Here is a tiny trained network, its code and every weight. The questions are about switching its units off for an input and a target symbol, where a switched-off unit gives its printed mean instead of its output.

import numpy as np


def w(rows, s, z=0):
    codes = np.array(rows[::2]) - 128.0
    scale = np.full(codes.shape[1], s)
    scale[-1] = z or s
    return codes * scale


def f(y):
    return np.maximum(y, 0)


def softmax(a):
    e = np.exp(a - a.max(-1, keepdims=True))
    return e / e.sum(-1, keepdims=True)


def log_softmax(a):
    a = a - a.max(-1, keepdims=True)
    return a - np.log(np.exp(a).sum(-1, keepdims=True))


def net(x, mask):
    ids = ['ΓΔΘΠΦΨΩαβζηλμσ'.index(c) for c in x.split()]
    T = len(ids)
    res = E[ids] + P[:T]
    r = res
    for j in range(2):
        rows = slice(2 * j, 2 * j + 2)
        q, k, v = (r @ M[0][rows].T for M in (Q, K, V))
        z = softmax(np.where(np.tri(T) > 0, q @ k.T / 2**0.5, -1e9)) @ v
        o = O[0][rows]
        res = res + np.where(mask[j], z, o[:, -1]) @ o[:, :-1]
    y = f(res @ A[0][:, :-1].T + A[0][:, -1])
    res = res + np.where(mask[2:26], y, B[0][:, -1]) @ B[0][:, :-1]
    return log_softmax(res[-1] @ U[:, :-1].T + U[:, -1])


Q, K, V, O, A, B = {}, {}, {}, {}, {}, {}
E = w([
[130,114,163,134,144,32,181,51,92,140,138,111],'Γ',
[177,105,57,101,114,80,132,62,157,41,91,123],'Δ',
[123,87,58,91,74,141,78,93,102,136,54,71],'Θ',
[126,68,77,110,123,117,105,123,189,93,48,67],'Π',
[67,136,88,161,215,184,32,237,44,170,101,119],'Φ',
[152,11,109,80,76,162,91,182,204,193,242,144],'Ψ',
[68,137,243,192,164,238,126,124,120,42,159,86],'Ω',
[158,107,133,158,108,72,168,100,147,113,102,37],'α',
[124,119,105,139,106,89,173,156,122,94,123,78],'β',
[66,153,64,231,175,215,121,86,89,119,151,103],'ζ',
[182,154,42,186,112,70,81,171,114,102,130,58],'η',
[114,52,157,106,154,84,132,52,84,165,89,106],'λ',
[103,193,167,56,175,181,152,210,79,121,120,38],'μ',
[148,89,96,137,172,71,152,138,119,75,137,145],'σ',
],0.011)
P = w([
[83,103,140,140,34,64,79,124,48,106,97,172],'0',
[121,63,142,97,133,70,2,86,149,122,130,80],'1',
[115,72,138,117,152,76,79,115,136,131,122,86],'2',
[114,74,118,115,161,92,125,133,133,133,109,81],'3',
[123,79,108,121,171,111,156,135,133,141,111,80],'4',
[142,98,92,122,188,114,173,139,132,132,121,71],'5',
[149,111,78,126,191,117,172,130,126,147,122,62],'6',
[169,115,54,107,179,114,177,112,132,143,132,67],'7',
],0.0073)
Q[0] = w([
[90,193,177,139,126,171,120,122,85,106,124,163],'h1',
[77,254,189,138,99,199,106,117,103,122,129,212],'h1',
[99,133,162,133,104,165,108,135,140,102,151,143],'h2',
[117,136,193,147,96,144,98,129,143,92,130,161],'h2',
],0.0096)
K[0] = w([
[133,79,134,113,18,73,94,124,145,130,116,158],'h1',
[176,79,133,102,14,2,107,87,153,118,98,169],'h1',
[129,136,157,145,129,127,130,77,129,80,122,113],'h2',
[120,153,125,143,175,122,125,94,109,77,90,87],'h2',
],0.0087)
V[0] = w([
[236,128,177,39,82,13,204,120,178,85,129,92],'h1',
[120,156,219,43,182,146,90,250,73,124,89,118],'h1',
[157,116,132,108,124,165,121,164,194,219,224,178],'h2',
[77,174,98,152,208,49,137,117,19,33,3,53],'h2',
],0.0055)
O[0] = w([
[218,95,226,115,119,172,140,210,84,112,131,149,12],'h1',
[103,225,202,20,176,78,121,180,172,160,94,143,104],'h1',
[132,193,143,187,127,190,181,139,166,174,93,172,193],'h2',
[110,127,106,2,117,90,50,87,84,60,203,57,3],'h2',
],0.007,0.0034)
A[0] = w([
[104,61,142,181,97,217,171,92,176,172,89,132,168],'n1',
[114,149,117,114,140,140,94,114,131,85,136,97,109],'n2',
[137,195,131,155,132,143,171,103,114,120,63,156,3],'n3',
[125,179,133,195,121,147,186,126,111,120,113,152,160],'n4',
[133,93,148,47,72,121,58,106,155,103,247,87,156],'n5',
[234,102,105,90,83,91,111,131,90,54,95,127,100],'n6',
[103,139,107,117,90,85,100,118,171,152,142,157,157],'n7',
[153,103,150,140,122,158,140,181,173,184,85,177,168],'n8',
[143,95,116,159,136,172,111,217,87,111,158,152,154],'n9',
[136,116,114,81,110,128,57,130,125,114,189,122,193],'n10',
[139,147,126,95,166,81,158,59,154,123,104,95,134],'n11',
[191,197,213,59,140,144,152,197,147,170,102,159,161],'n12',
[113,134,137,140,196,131,101,168,156,123,119,130,165],'n13',
[204,83,217,116,119,134,165,142,137,144,135,149,111],'n14',
[142,164,143,146,131,122,187,159,109,166,75,116,100],'n15',
[113,195,94,134,171,137,134,99,140,114,96,144,110],'n16',
[127,121,191,137,188,140,156,167,52,124,124,254,148],'n17',
[116,144,168,135,107,135,114,99,76,64,151,115,199],'n18',
[179,94,72,151,69,174,151,96,97,142,145,124,111],'n19',
[127,114,98,110,103,125,92,137,140,166,160,101,152],'n20',
[99,81,137,76,137,117,99,127,138,166,185,58,209],'n21',
[105,164,126,124,120,127,146,128,166,182,92,150,99],'n22',
[89,156,96,91,146,115,80,77,82,75,150,92,93],'n23',
[109,131,93,122,153,169,117,131,126,136,140,124,146],'n24',
],0.0083,0.0041)
B[0] = w([
[108,58,115,110,152,104,96,124,118,112,132,47,251],'n1',
[163,100,166,131,126,124,164,139,110,108,153,156,161],'n2',
[121,54,185,158,235,140,153,232,72,59,159,171,156],'n3',
[115,74,92,126,51,71,165,141,105,139,154,89,191],'n4',
[43,130,82,86,74,109,157,140,110,162,110,158,225],'n5',
[111,162,160,219,219,184,148,111,166,155,147,132,173],'n6',
[141,124,155,143,169,82,175,161,136,139,81,81,163],'n7',
[189,159,161,105,147,195,100,154,77,35,123,163,223],'n8',
[126,165,2,109,71,106,118,157,122,184,141,206,163],'n9',
[36,105,127,85,61,96,168,115,89,124,98,133,194],'n10',
[91,158,122,179,104,202,94,183,118,129,156,218,170],'n11',
[65,154,144,204,94,185,174,40,201,81,161,69,166],'n12',
[166,163,87,140,129,111,186,93,110,128,87,148,160],'n13',
[155,123,211,92,117,87,92,89,218,169,187,119,165],'n14',
[135,161,175,87,45,123,144,112,96,101,89,150,180],'n15',
[108,80,183,116,138,131,110,150,165,158,192,120,159],'n16',
[108,64,65,44,170,92,150,27,114,171,146,213,154],'n17',
[108,110,83,131,164,94,170,175,115,120,37,145,168],'n18',
[88,169,184,161,116,196,80,112,173,144,173,109,176],'n19',
[130,136,179,162,155,132,135,136,105,100,129,157,173],'n20',
[165,134,153,226,189,187,121,176,115,81,142,176,215],'n21',
[61,135,148,102,156,143,121,161,94,126,109,207,176],'n22',
[219,103,190,133,144,119,140,172,110,71,133,124,202],'n23',
[89,148,156,130,124,92,167,102,120,113,138,138,154],'n24',
],0.0064,0.012)
U = w([
[109,96,136,120,145,114,173,181,80,80,87,141,193],'Γ',
[178,115,181,187,254,169,101,171,151,94,182,137,145],'Δ',
[109,187,154,147,116,187,155,111,148,109,150,136,240],'Θ',
[78,179,98,124,149,113,130,155,132,208,83,180,126],'Π',
[111,134,134,102,104,166,71,133,102,131,74,99,64],'Φ',
[160,119,189,119,82,78,128,152,145,120,133,49,57],'Ψ',
[131,116,161,116,116,78,141,99,117,159,148,136,1],'Ω',
[166,116,74,86,136,84,158,107,137,130,129,165,154],'α',
[162,113,109,95,144,133,104,142,147,93,55,90,64],'β',
[132,139,117,97,82,111,141,144,127,127,135,114,55],'ζ',
[98,113,123,78,26,148,99,172,115,160,203,174,29],'η',
[132,104,159,93,167,116,107,95,102,163,104,115,83],'λ',
[61,97,73,144,114,107,152,105,152,183,142,77,159],'μ',
[166,172,87,164,62,133,116,170,104,139,99,148,103],'σ',
],0.0073,0.0017)

Each question gives the input, a string of symbols that net reads in full, and the target symbol t.
The units are the heads (2 rows each of Q, K, V and O) and the neurons (one row each of A and B). Each row of codes is followed by its name. A weight is (code - 128) times the scale printed after its matrix; where a second scale follows, it is the last column's (O, A, B and U).
mask holds one flag per unit, heads first, then neurons. A switched-off unit (its flag False) gives its mean, the last column of its rows in O or B, instead of its output. The means were averaged over made-up inputs and are rounded, as every weight is.
A unit's drop is (log p(t) with every unit on - log p(t) with that unit switched off) / (log p(t) with every unit on - log p(t) with every unit switched off).
The circuit of an input: a set's keep is (log p(t) with only the set's units on - log p(t) with every unit switched off) / (log p(t) with every unit on - log p(t) with every unit switched off). Starting from the 12 units with the biggest drops (on a tie, the unit counted first), units are removed one at a time, each time the one whose removal leaves the highest keep (on an exact tie, the one counted first), for as long as the keep stays at least 0.8.
units of the circuit, in order: the units of the circuit, biggest drop first
most important unit: the unit with the biggest drop
top k neurons: the k neurons with the biggest drops, biggest first
heads that matter: for each layer, one digit per head in row order, 1 if its drop is at least 0.15 and else 0, layers parted by /
drop of u: that unit's drop, to one decimal
input η η η ζ Ψ ζ β Δ, target μ: units of the circuit, in order : h1; n8
input Γ η Ψ Δ α Θ α ζ, target μ: heads that matter : 00
input μ Ψ μ, target Θ: units of the circuit, in order : n12; h1; n1
input Γ η α λ α, target Δ: units of the circuit, in order : n6; h2; h1
input Ψ μ σ Π, target Θ: heads that matter : 10
input Φ Ψ α η, target Π: heads that matter : 11
input Ψ λ Δ Γ μ α, target Θ: heads that matter : 10
input η μ Ψ, target Θ: heads that matter : 10
input α Ψ Θ μ Δ, target Θ: heads that matter : 10
input η α η α Φ Ψ α, target Π: heads that matter : 10
input α λ η η β α Ψ, target η: units of the circuit, in order : h1; n9; h2; n5
input Ψ ζ Ω, target Γ: units of the circuit, in order : h2; n18; n19
input Θ λ Ψ μ η, target Θ: units of the circuit, in order : h1; n12; h2
input Ψ μ β, target Θ: units of the circuit, in order : h1; n12; n1
input μ η Δ ζ α Ψ Ψ Ψ, target μ: units of the circuit, in order : h1
input Θ α μ λ Φ Ψ λ, target Π: units of the circuit, in order : h1; n11
input Γ λ Ψ σ σ, target α: most important unit : n17
input Ψ Φ Θ, target Π: heads that matter : 11
input Ω μ Ψ Ψ Δ η Ψ, target Θ: units of the circuit, in order : n12; h1; h2
input Ψ ζ Φ, target Π: units of the circuit, in order : h2; n23; h1
input Ψ Θ η Δ, target Δ: units of the circuit, in order : n5; h1
input σ λ η Ψ Δ, target Δ: heads that matter : 10
input ζ ζ Ψ η σ, target μ: heads that matter : 10
input ζ Ψ β, target μ: heads that matter : 11
input ζ Ψ Π Ψ, target Δ: top 2 neurons : n5; n10
input α Ψ Δ α, target Ψ: top 2 neurons : n14; n21
input Ψ Δ Ψ, target Δ: top 2 neurons : n5; n8
input ζ α α λ Ψ, target μ: top 2 neurons : n8; n23
input η Π α η Ψ η α, target Ψ: drop of n14 : 0.2
input μ Δ Ψ Δ, target Θ: drop of n1 : 0.2
